In the rows, 128 means zero.
Each row of numbers belongs to one of the objects below and depends on some of the facts about them. Some rows are named. Which object is each other row?

Some objects and their rows:
tuban: [139 116 130 130 126 135 131 155 142 147 124  82 135 115 119  88 122 137
 129 124 123 121  99 123 121 134 114 129 122 135 131  99 126 128  93 122]
skisi: [144 123 127 138 114 161 135 165 145 163 103 124 156 115  79  88 115 126
 130 124 136 134 102 115 110 142  90 126 117 133 131 110 141 137 107 143]
bragol: [135 103 126 130 128 131 132 148 138 145 120  78 138 117 138  95 116 128
 121 119 126 124 108 122 123 131 121 128 125 131 127  98 123 128  92 120]
pleleflor: [157 130 124 140  95 136 128 161 137 140 128  58 156 121 110  77 121 136
 134 129 128 124  94 124 132 117 100 136 126 129 126 103 141 128 116 130]
pliko: [145 117 122 127 130 142 131 131 136 152 123  74 132 118 103 101 127 128
 123 112 131 133 103 122 116 131 117 135 128 131 132 109 136 127  98 122]
dunor: [148 123 129 135 122 141 138 145 141 148 122  74 142 114 104  83 119 146
 119 121 131 116  95 123 120 130  96 131 125 136 134 106 134 127  98 124]
trelu: [145 124 128 135 126 142 139 146 139 149 120  75 143 116  99  81 118 144
 120 119 132 111  95 123 117 128  93 134 125 136 135 105 132 126 100 122]
dumen: [146 115 130 134 128 145 135 157 139 142 119  79 138 119 127  94 114 139
 127 114 141 127 100 124 115 131 111 130 130 130 127  97 129 121  90 123]
trivi: [134 104 126 131 129 132 132 148 137 145 120  78 138 119 136  94 116 129
 122 118 128 124 108 122 121 131 121 128 125 131 128  98 123 127  92 121]
grebel: [154 118 137 135 138 178 141 132 157 155 137 114 105 110  72  84 123 111
 114 137 139 106  82 117 110 124 113 134 141 124 125  97 140 144 103 136]
tato: [140 112 127 132 125 136 135 145 140 145 120  75 139 116 124  89 117 136
 118 120 128 120 103 123 122 131 108 130 125 134 131 102 127 128  95 123]
stobi: [141 111 127 133 123 136 134 144 142 144 122  75 139 114 128  89 117 137
 116 121 129 122 101 123 124 133 109 127 125 134 130 103 128 127  95 123]
griruzo: [158 114 134 147 109 103 117 158 142 132 127 147 195 116  54  84  99 116
 115 133 140 177  94 118 102 116 102 128 111 134 121 105 156 141 108 158]
triro: [140 104 131 132 119 159 126 143 142 155 121  96 129 101  84  88 127 126
 102 135 138 118  98 119 117 132 113 136 121 127 126  98 135 141  89 131]
klisagre: [152 129 131 136 145 156 154 127 152 149 136  91 117 127 103  80 111 119
 129 123 129 101  86 119 113 118 102 128 146 131 133 103 135 136 113 128]
gonime: [143 104 125 134 124 158 127 145 137 156 122  98 130 115  83  92 124 130
 124 121 142 133 102 119 112 134 116 138 123 128 131 102 132 131  92 127]
fliter: [107  92 126 117 154 148 151 131 145 166 102  88 101 115 153 108 115 144
  91 113 118  94 113 119 129 167 119 115 130 134 141  97 105 117  77  98]
luris: [141 113 127 133 126 137 136 147 139 147 120  77 139 117 122  88 116 137
 118 118 132 118 102 123 120 131 108 130 126 133 131 102 129 127  95 121]

There are 3 kinds of fact about the objects: skezok, sikin, vedre.
belel skezok traplika; belel skezok gudal; bitrer skezok vodemas; brebir skezok nalo; brebir skezok gribrek; brebir skezok miga; dafal skezok feklum; dafal skezok dipim; dafal skezok biva
drekliram skezok dadramu; drekliram skezok bopi; drifo skezok sigim; drifo skezok lobram; drifo skezok kiris; durar skezok sigim; durar skezok beflur; durar skezok dagre; fiklanur skezok gufli
fiklanur skezok dumen; fiklun skezok lorofo; fiklun skezok sebral; firi skezok bralek; flastas skezok zivas; flastas skezok kiris; flastas skezok satrer; flastas skezok skista; flepadrek skezok bigu
flepadrek skezok stekir; flepadrek skezok tuban; flumim skezok megu; fluplir skezok plerol; fluplir skezok dadramu; fluplir skezok trelu; fluplir skezok bagril; fluplir skezok bralek; fofosus skezok sigim
fofosus skezok paklik; fofosus skezok gople; fofosus skezok skavak; gemek skezok vunaril; gemek skezok dribros; gopar skezok skedro; gopar skezok sistal; gopar skezok nises; gopar skezok rifa
gopar skezok satrer; grebel skezok reku; grigutin skezok pludrul; grigutin skezok diplun; grigutin skezok gribrek; grigutin skezok gudal; grutri skezok ruplizi; grutri skezok plaral; grutri skezok stekir
grutri skezok saskulen; grutri skezok dagre; kifla skezok diplun; klamoza skezok tipal; klamoza skezok diplun; klamoza skezok skista; klase skezok dumen; klase skezok letran; klenik skezok paklik
klenik skezok pludrul; klenik skezok vunaril; klenik skezok gople; klenik skezok fofik; klisagre skezok flabri; klisagre skezok skete; klisagre skezok dribros; kodi skezok vesa; kodi skezok plostubek
kodi skezok zivas; kodi skezok bupus; kodi skezok gribrek; kodi skezok gople; kodi skezok zubidom; kubris skezok drekli; kubris skezok trivi; kubris skezok luris; kubris skezok pliko
kufa skezok drekli; kufa skezok traplika; kufa skezok bopi; kuza skezok tuvu; kuza skezok ribopi; kuza skezok gudal; kuza skezok trelu; kuze skezok trefafum; kuze skezok plerol
lagin skezok klivilar; ledral skezok saskulen; ledral skezok baklu; loza skezok sudru; loza skezok vodemas; loza skezok griruzo; madrur skezok gama; madrur skezok zoral; madrur skezok satrer
madrur skezok bopi; mibobro skezok nedrun; mibobro skezok luris; mibobro skezok kiris; mivu skezok vesa; mivu skezok klivilar; mivu skezok rifa; mudru skezok traplika; mudru skezok klivilar
mudru skezok tedra; mudru skezok nedrun; mudru skezok dumen; mudru skezok reni; munas skezok vesa; munas skezok flabri; munas skezok klogrel; peflo skezok gufli; peflo skezok relus
peflo skezok gonime; peflo skezok bopi; penor skezok grileru; pifan skezok lorofo; pifan skezok plerol; pifan skezok bigu; pifan skezok naflun; pifan skezok letran; pleklon skezok fevistor
pleklon skezok plorabi; puzil skezok ribopi; puzil skezok sistal; puzil skezok tuban; riram skezok pludrul; riram skezok pubris; riram skezok drazun; riram skezok bralek; sigis skezok kudan
sigis skezok stobi; sigis skezok sebral; siziske skezok kudan; siziske skezok gridis; siziske skezok lusko; siziske skezok baklu; skamuk skezok voflan; skamuk skezok dribros; skamuk skezok dadramu
skaski skezok nimun; skaski skezok sudru; skaski skezok tato; skonu skezok kudan; skonu skezok tovamir; skonu skezok klivilar; skonu skezok rifa; skoske skezok forules; skoske skezok trudral
skoske skezok lusko; skugu skezok drekli; skugu skezok flabri; skugu skezok dopla; skuras skezok gridis; skuvo skezok kloplek; skuvo skezok flufin; skuvo skezok flabom; skuvo skezok guple
skuvo skezok grimon; skuvo skezok fofik; skuvo skezok triro; sono skezok sistal; sono skezok brekas; sono skezok tifos; sopes skezok stagel; sopes skezok bigu; sopes skezok lusko
sopes skezok brekas; stalal skezok bigu; stogik skezok plostubek; stogik skezok vunaril; suli skezok tedra; suli skezok pubris; suli skezok bagril; suli skezok bopi; timum skezok trefafum
trastapi skezok trebak; trisak skezok bigu; truke skezok kluskik; truke skezok sebral; truke skezok drazun; voklin skezok gridis; voklin skezok fliter; vostor skezok pliko; zugo skezok pleleflor
zugo skezok relus; zugo skezok skavak; bagril sikin 274; baklu sikin 274; beflur sikin 274; belel sikin 274; bigu sikin 274; bitrer sikin 593; biva sikin 824
bopi sikin 152; bragol sikin 274; bralek sikin 274; brebir sikin 274; brekas sikin 824; broskar sikin 824; broskote sikin 274; brovo sikin 274; bupus sikin 152
butos sikin 274; dadramu sikin 824; dafal sikin 274; dagre sikin 824; dipim sikin 593; diplun sikin 824; dopla sikin 516; drazun sikin 152; drekli sikin 274
drekliram sikin 274; dribros sikin 274; drifo sikin 274; dronor sikin 274; druko sikin 274; dumen sikin 274; dunor sikin 274; durar sikin 274; feklum sikin 274
fevistor sikin 824; fiklanur sikin 274; fiklun sikin 274; firi sikin 824; flabom sikin 274; flabri sikin 824; flastas sikin 274; flepadrek sikin 274; fliter sikin 274
flufin sikin 274; flumim sikin 824; fluplir sikin 516; fofik sikin 516; fofosus sikin 274; forules sikin 274; gama sikin 274; gemek sikin 274; gola sikin 274
gonime sikin 824; gopar sikin 274; gople sikin 152; grebel sikin 593; gribrek sikin 152; gridis sikin 516; grigutin sikin 824; grileru sikin 274; grimon sikin 274
griruzo sikin 516; grutri sikin 274; gudal sikin 274; gufli sikin 824; guple sikin 274; kifla sikin 824; kiris sikin 274; klamoza sikin 824; klase sikin 152
klenik sikin 824; klisagre sikin 274; klivilar sikin 274; klogrel sikin 152; kloplek sikin 824; klosom sikin 274; kluskik sikin 274; kodi sikin 152; kubris sikin 274
kudan sikin 274; kufa sikin 274; kuza sikin 824; kuze sikin 274; lagin sikin 516; laplol sikin 824; ledral sikin 274; lemu sikin 274; letran sikin 274
lobram sikin 593; lofar sikin 274; lorofo sikin 274; loza sikin 516; luris sikin 274; lusko sikin 152; madrur sikin 516; megu sikin 824; mibobro sikin 152
miga sikin 516; mivu sikin 274; mudru sikin 274; mufli sikin 824; munas sikin 274; naflun sikin 593; nalo sikin 516; nedrun sikin 274; nimun sikin 274
nises sikin 274; nudrekler sikin 274; paklik sikin 824; peflo sikin 274; penor sikin 274; pifan sikin 274; plaral sikin 274; pleklon sikin 516; pleleflor sikin 274
plerol sikin 274; pliko sikin 152; plorabi sikin 152; plostubek sikin 824; pludrul sikin 824; pubris sikin 593; puzil sikin 824; reku sikin 274; relus sikin 152
reni sikin 274; ribopi sikin 152; rifa sikin 274; riram sikin 274; ruplizi sikin 824; saskulen sikin 274; satreklol sikin 516; satrer sikin 152; sebral sikin 593
sepli sikin 274; sigim sikin 274; sigis sikin 824; sistal sikin 274; siziske sikin 274; skamuk sikin 274; skaski sikin 516; skavak sikin 274; skedro sikin 274
skeflum sikin 274; skete sikin 274; skisi sikin 516; skista sikin 516; skonu sikin 152; skoske sikin 824; skugu sikin 824; skuras sikin 824; skuvo sikin 274
sono sikin 274; sopes sikin 516; stafon sikin 824; stagel sikin 274; stagres sikin 824; stalal sikin 824; stekir sikin 274; stivil sikin 593; stobi sikin 274
stogik sikin 274; sudredros sikin 152; sudru sikin 516; suli sikin 274; tato sikin 274; tedra sikin 593; tifos sikin 274; timum sikin 824; tipal sikin 593
tovamir sikin 824; traplika sikin 593; trastapi sikin 274; trebak sikin 274; trefafum sikin 274; trelu sikin 274; triro sikin 593; trisak sikin 824; trivi sikin 274
trudral sikin 824; truke sikin 824; tuban sikin 274; tukudruk sikin 593; tuvu sikin 824; vesa sikin 274; vodemas sikin 593; voflan sikin 274; voklin sikin 593
vostor sikin 274; vunaril sikin 824; zevorun sikin 274; zivas sikin 152; zoral sikin 274; zubidom sikin 274; zugo sikin 274; baklu vedre dipim; belel vedre fofosus
belel vedre grimon; bopi vedre gridis; brebir vedre laplol; brebir vedre kifla; brekas vedre triro; broskote vedre flumim; brovo vedre trivi; brovo vedre luris; butos vedre grimon
diplun vedre ledral; diplun vedre kluskik; dopla vedre kluskik; dopla vedre gople; drekliram vedre flabom; drekliram vedre stogik; drekliram vedre plaral; drifo vedre trudral; drifo vedre butos
drifo vedre bopi; drifo vedre stagres; dunor vedre nimun; dunor vedre gopar; dunor vedre brovo; dunor vedre skavak; feklum vedre kluskik; feklum vedre vesa; feklum vedre klogrel
flastas vedre skamuk; flastas vedre brovo; fluplir vedre lobram; fofosus vedre grimon; gama vedre firi; gola vedre madrur; gonime vedre madrur; gonime vedre fevistor; gopar vedre madrur
gople vedre klogrel; grebel vedre flepadrek; grebel vedre mufli; gridis vedre gopar; gridis vedre stafon; grigutin vedre gopar; grigutin vedre penor; grigutin vedre tato; griruzo vedre flufin
gudal vedre zubidom; gufli vedre beflur; guple vedre miga; klamoza vedre traplika; klisagre vedre mudru; klivilar vedre luris; klivilar vedre zoral; klogrel vedre butos; klosom vedre luris
klosom vedre grileru; kluskik vedre vesa; kluskik vedre gople; kubris vedre gridis; kuze vedre voflan; kuze vedre zoral; lagin vedre timum; laplol vedre truke; lemu vedre kuze
lemu vedre tukudruk; letran vedre fofosus; luris vedre trivi; mibobro vedre voklin; miga vedre penor; mudru vedre trudral; mufli vedre penor; mufli vedre gonime; mufli vedre skugu
munas vedre megu; nalo vedre grutri; nimun vedre belel; nudrekler vedre flabri; nudrekler vedre skista; plaral vedre butos; pleleflor vedre ruplizi; plerol vedre nimun; plerol vedre miga
plorabi vedre laplol; pubris vedre vesa; pubris vedre skaski; pubris vedre naflun; reku vedre stafon; reni vedre letran; rifa vedre timum; ruplizi vedre gufli; saskulen vedre skaski
satreklol vedre gemek; sistal vedre skuras; skaski vedre voklin; skavak vedre lusko; skeflum vedre truke; skeflum vedre timum; skisi vedre grimon; skisi vedre belel; skugu vedre miga
skuras vedre brovo; skuvo vedre grimon; stagel vedre fliter; stalal vedre flastas; stalal vedre lobram; stivil vedre bragol; stivil vedre klogrel; stogik vedre gopar; sudredros vedre voklin
suli vedre fiklanur; tato vedre voflan; timum vedre luris; tipal vedre skista; traplika vedre reku; traplika vedre bupus; traplika vedre bagril; traplika vedre bopi; trastapi vedre dribros
trebak vedre feklum; trebak vedre trudral; trelu vedre kudan; trelu vedre plorabi; triro vedre klogrel; trudral vedre butos; truke vedre trudral; tukudruk vedre flabom; voklin vedre skoske
vostor vedre skuras; vunaril vedre butos; vunaril vedre kuza; zevorun vedre kudan; zoral vedre gopar; zoral vedre belel; zubidom vedre vesa

Rows to name:
No name comes twice in this set of rows, the named rows included.
[130 103 126 131 134 135 133 154 132 146 117  81 137 123 130  94 115 126
 130 115 130 122 110 122 116 127 122 133 126 130 129  92 122 126  90 120] : bagril
[147 120 132 136 151 158 151 141 149 145 133  94 114 132 120  91 109 114
 139 115 139 111  91 120 109 117 116 129 150 126 127  93 131 129 104 126] : belel
[150 111 129 136 146 174 142 133 149 155 135 116 104 127  84  93 115 106
 138 123 145 125  92 116 104 123 126 135 146 122 127  96 136 136 104 132] : skugu
[141 110 123 123 126 133 123 133 142 148 130  81 125 114 124 107 130 122
 126 118 117 141 104 121 122 137 134 128 125 132 126 107 131 129  94 122] : lusko
[151 118 128 134 117 157 128 144 145 157 127  98 127 109  62  84 129 138
 124 129 136 127  93 120 116 138 105 136 120 133 134 109 138 133  97 129] : brekas
[164 134 128 132 144 163 148 118 153 151 140  88 109 126  87  97 120 116
 132 115 135 126  81 120 110 123 111 130 151 129 131 110 145 131 112 128] : mibobro
[139 124 125 132 149 163 135 160 119 155 108  77 135 137  77 104 120 129
 155  92 155 134 105 122  90 116 116 154 136 124 134  91 137 115  90 120] : bopi
[146 105 130 131 140 162 135 130 158 151 145 120  97 119 105  98 121 101
 134 132 128 132  93 116 116 133 141 126 140 125 123  99 129 140 102 131] : skoske
[144 124 135 141 166 176 154 167 136 148 120 100 117 148 104  95 105 115
 166  99 161 115  94 121  87 108 120 143 156 119 127  78 132 118  97 125] : kufa
[157 118 134 135 141 156 149 140 159 139 138  95 113 123 138  97 107 120
 131 117 140 126  85 122 115 127 121 120 151 126 121  97 132 127 102 129] : gopar
[144 135 133 132 121 165 164 146 163 158 126  70 111 136 119  92 123 134
 120 139 121 113  84 120 143 124 115 108 144 112 133  95 144 119 121  94] : munas
[143 142 142 127 133 164 128 191 172 160 135 167 105 124  82  93 128  98
 190 140 102 130  84 112 108 148 134 118 124 134 120  91 130 143 106 145] : sopes
[148 118 131 133 144 151 147 135 154 145 137  96 115 126 125  89 112 116
 133 122 128 113  91 120 117 123 119 124 145 129 127  97 129 133 105 127] : dafal

The same objects again, as new rows of numbers:
Some objects and their rows:
bralek: [114 171  93 149 163 139 149 162 113 120 134 128 105]
kufa: [130 107 167 123 186 140 111 172 132 103 116 117 120]
durar: [119  86 177  96 125 133 126 132 158 142 143 156 148]
brovo: [123  75  98 145 118 147 110 100  92 159 142 107 121]
tukudruk: [136 127 136 159  83 139 153 134 109 126 105  79 156]
skaski: [154 110 178 139 125 185 101 112 126  97 172 143 156]
mibobro: [144 120 166  92 176 138  87 141 203 106 111 130  96]
megu: [133 167 100 108 107 165 114 111 110 139 111 120 153]
dunor: [126 101 136 126 115 117 136  86 110 131 162  65 107]
skugu: [146 104 170  91 164 118 105 162 147 114 104  82 156]
drifo: [132  74 176 110 131  72 130 111 164  93 159 117 127]
sudru: [126 178 100 151 117 178 136 113  99 141 184 107 137]
bigu: [109 195 107 144 114 121 161 118  65 155 115 160  83]
zubidom: [125 130  88 136 114 111 140 134 201 100 146 165 137]
trisak: [119 132 177 101 129 130 108 118  75 137 100 155 144]
ribopi: [127 180 114 112 138 128 126 118 143 158  84 149  68]
penor: [174 113 170 132 109 143 133 140 105 166 151 101 150]
tato: [161 148 113 142  98 157 128 107 106 143 162  68 136]

Rows to name:
No name comes twice in this set of rows, the named rows included.
[161 133  89 141  97 119 142 118 156 151 157 124 154] : flabom
[167 103  61 162  90 110 131 128 170 133 151 139 160] : grimon
[115 107 183 124  85 147 154 125 115 117 120  64 159] : grebel
[132 141 120 108  98 126 155 122 163 156 175  86 149] : guple
[145  73 188 117 151 118 119 155 129 107 141  74 123] : kubris
[153  55 168 145 177 100  97 149 128  77 110 127 116] : mudru
[130 127 131 100 154 144 104 155 109 110  96 130 151] : firi
[ 88 130 127 144 114 139 163 139 162 115 108 118 149] : tipal
[128  71 155  66 126 125 105 149 192 118 133 140 186] : klenik
[127  79 178 153  88 158 138 128 105 119  94 175 160] : voklin

